Below is a small trained network, with its code and all its weights. Each question gives an input and a target symbol and asks what happens when units are switched off, that is, made to give their printed mean instead of their output.

import numpy as np


def w(rows, s, z=0):
    codes = np.array(rows[::2]) - 128.0
    scale = np.full(codes.shape[1], s)
    scale[-1] = z or s
    return codes * scale


def f(y):
    return np.maximum(y, 0)


def softmax(a):
    e = np.exp(a - a.max(-1, keepdims=True))
    return e / e.sum(-1, keepdims=True)


def log_softmax(a):
    a = a - a.max(-1, keepdims=True)
    return a - np.log(np.exp(a).sum(-1, keepdims=True))


def net(x, mask):
    ids = ['ΓΔΘΣΨαβεζηλμτφω'.index(c) for c in x.split()]
    T = len(ids)
    res = E[ids] + P[:T]
    r = res
    for j in range(3):
        rows = slice(2 * j, 2 * j + 2)
        q, k, v = (r @ M[0][rows].T for M in (Q, K, V))
        z = softmax(np.where(np.tri(T) > 0, q @ k.T / 2**0.5, -1e9)) @ v
        o = O[0][rows]
        res = res + np.where(mask[j], z, o[:, -1]) @ o[:, :-1]
    y = f(res @ A[0][:, :-1].T + A[0][:, -1])
    res = res + np.where(mask[3:11], y, B[0][:, -1]) @ B[0][:, :-1]
    return log_softmax(res[-1] @ U[:, :-1].T + U[:, -1])


Q, K, V, O, A, B = {}, {}, {}, {}, {}, {}
E = w([
[122,79,99,96],'Γ',
[116,163,114,60],'Δ',
[145,144,74,163],'Θ',
[78,80,118,105],'Σ',
[112,176,93,154],'Ψ',
[68,175,102,166],'α',
[83,99,103,107],'β',
[90,27,86,177],'ε',
[77,189,109,64],'ζ',
[164,100,80,149],'η',
[3,157,130,122],'λ',
[133,42,100,162],'μ',
[7,149,119,122],'τ',
[118,158,108,36],'φ',
[61,96,86,190],'ω',
],0.014)
P = w([
[186,135,2,116],'0',
[7,106,153,31],'1',
[44,91,127,45],'2',
[49,110,110,65],'3',
[57,107,146,168],'4',
[41,124,152,124],'5',
[100,91,100,135],'6',
[101,81,92,123],'7',
[35,94,138,92],'8',
[65,20,110,173],'9',
[38,54,109,133],'10',
],0.0098)
Q[0] = w([
[109,99,125,150],'head 0',
[96,105,29,39],'head 0',
[10,120,2,134],'head 1',
[210,193,246,183],'head 1',
[58,71,235,131],'head 2',
[147,163,225,129],'head 2',
],0.0091)
K[0] = w([
[160,123,166,103],'head 0',
[173,250,70,199],'head 0',
[171,150,1,104],'head 1',
[72,88,246,134],'head 1',
[62,63,165,98],'head 2',
[110,191,218,143],'head 2',
],0.0097)
V[0] = w([
[90,111,86,131],'head 0',
[153,227,110,176],'head 0',
[101,120,95,249],'head 1',
[39,193,141,108],'head 1',
[85,103,162,154],'head 2',
[159,92,93,179],'head 2',
],0.016)
O[0] = w([
[174,128,114,91,255],'head 0',
[144,113,125,231,112],'head 0',
[250,143,138,111,148],'head 1',
[121,161,55,140,88],'head 1',
[174,179,105,128,155],'head 2',
[98,184,154,103,100],'head 2',
],0.016,0.0076)
A[0] = w([
[248,96,168,106,140],'neuron 0',
[50,96,196,178,110],'neuron 1',
[88,97,70,147,111],'neuron 2',
[194,157,168,75,2],'neuron 3',
[143,135,70,201,137],'neuron 4',
[86,104,124,54,164],'neuron 5',
[2,163,212,98,168],'neuron 6',
[121,139,162,147,100],'neuron 7',
],0.0073,0.0076)
B[0] = w([
[22,237,133,209,246],'neuron 0',
[205,133,68,149,145],'neuron 1',
[66,147,171,140,179],'neuron 2',
[24,195,3,129,168],'neuron 3',
[122,77,87,88,165],'neuron 4',
[131,117,168,190,224],'neuron 5',
[227,31,118,169,198],'neuron 6',
[116,142,127,134,128],'neuron 7',
],0.0065,0.011)
U = w([
[88,104,118,167,214],'Γ',
[181,115,120,208,143],'Δ',
[63,174,167,103,53],'Θ',
[175,94,59,70,31],'Σ',
[35,104,92,140,44],'Ψ',
[156,103,58,65,36],'α',
[151,77,148,68,253],'β',
[139,92,122,66,104],'ε',
[107,177,115,117,47],'ζ',
[201,49,173,84,230],'η',
[149,136,186,248,125],'λ',
[100,74,161,215,53],'μ',
[127,129,254,222,221],'τ',
[97,136,213,152,207],'φ',
[202,138,95,184,112],'ω',
],0.0058,0.0034)

Each question gives the input, a string of symbols that net reads in full, and the target symbol t.
The units are the heads (2 rows each of Q, K, V and O) and the neurons (one row each of A and B). Each row of codes is followed by its name. A weight is (code - 128) times the scale printed after its matrix; where a second scale follows, it is the last column's (O, A, B and U).
mask holds one flag per unit, heads first, then neurons. A switched-off unit (its flag False) gives its mean, the last column of its rows in O or B, instead of its output. The means were averaged over made-up inputs and are rounded, as every weight is.
A unit's drop is (log p(t) with every unit on - log p(t) with that unit switched off) / (log p(t) with every unit on - log p(t) with every unit switched off).
The circuit of an input: a set's keep is (log p(t) with only the set's units on - log p(t) with every unit switched off) / (log p(t) with every unit on - log p(t) with every unit switched off). Starting from all 11 units, units are removed one at a time, each time the one whose removal leaves the highest keep (on an exact tie, the one counted first), for as long as the keep stays at least 0.8.
circuit, biggest first: the units of the circuit, biggest drop first
top k neurons: the k neurons with the biggest drops, biggest first
heads that matter: for each layer, one digit per head in row order, 1 if its drop is at least 0.15 and else 0, layers parted by /
drop when u is switched off: that unit's drop, to one decimal
input ζ Σ α Δ, target Ψ: circuit, biggest first : head 1
input ε λ Γ, target Θ: circuit, biggest first : neuron 0; head 1; neuron 3; head 0
input Θ η Θ, target τ: circuit, biggest first : head 1; head 0; head 2
input Γ μ λ, target η: top 2 neurons : neuron 0; neuron 6
input Γ μ ζ Γ ω ε, target η: heads that matter : 110
input α ε β μ, target ω: circuit, biggest first : head 1; head 0
input Γ Θ φ Σ Σ Γ φ τ, target η: circuit, biggest first : neuron 0; head 1; neuron 6; head 0
input η ζ Γ ε, target τ: circuit, biggest first : head 1; neuron 0
input ε ε η, target Θ: top 2 neurons : neuron 0; neuron 3
input Θ ω η, target τ: circuit, biggest first : head 1; head 0; neuron 0
input Γ ε η, target η: heads that matter : 111
input Θ ζ Ψ, target τ: circuit, biggest first : head 1; head 0; neuron 0
input η λ η, target τ: circuit, biggest first : head 1; neuron 0
input Γ ζ Σ ζ, target η: top 3 neurons : neuron 0; neuron 6; neuron 3
input ζ Δ φ ζ Γ ε Δ α, target Ψ: top neuron : neuron 2
input ω μ β ζ ε η ζ, target ζ: heads that matter : 010
input ε Θ Ψ Δ, target Θ: top 2 neurons : neuron 0; neuron 3
input Γ Γ Θ Γ φ, target η: top 2 neurons : neuron 0; neuron 6
input ζ ζ ζ φ, target Ψ: drop when neuron 6 is switched off : 0.1
input ζ Ψ Γ ζ Ψ β φ ζ Δ Θ, target Ψ: drop when head 1 is switched off : 1.0
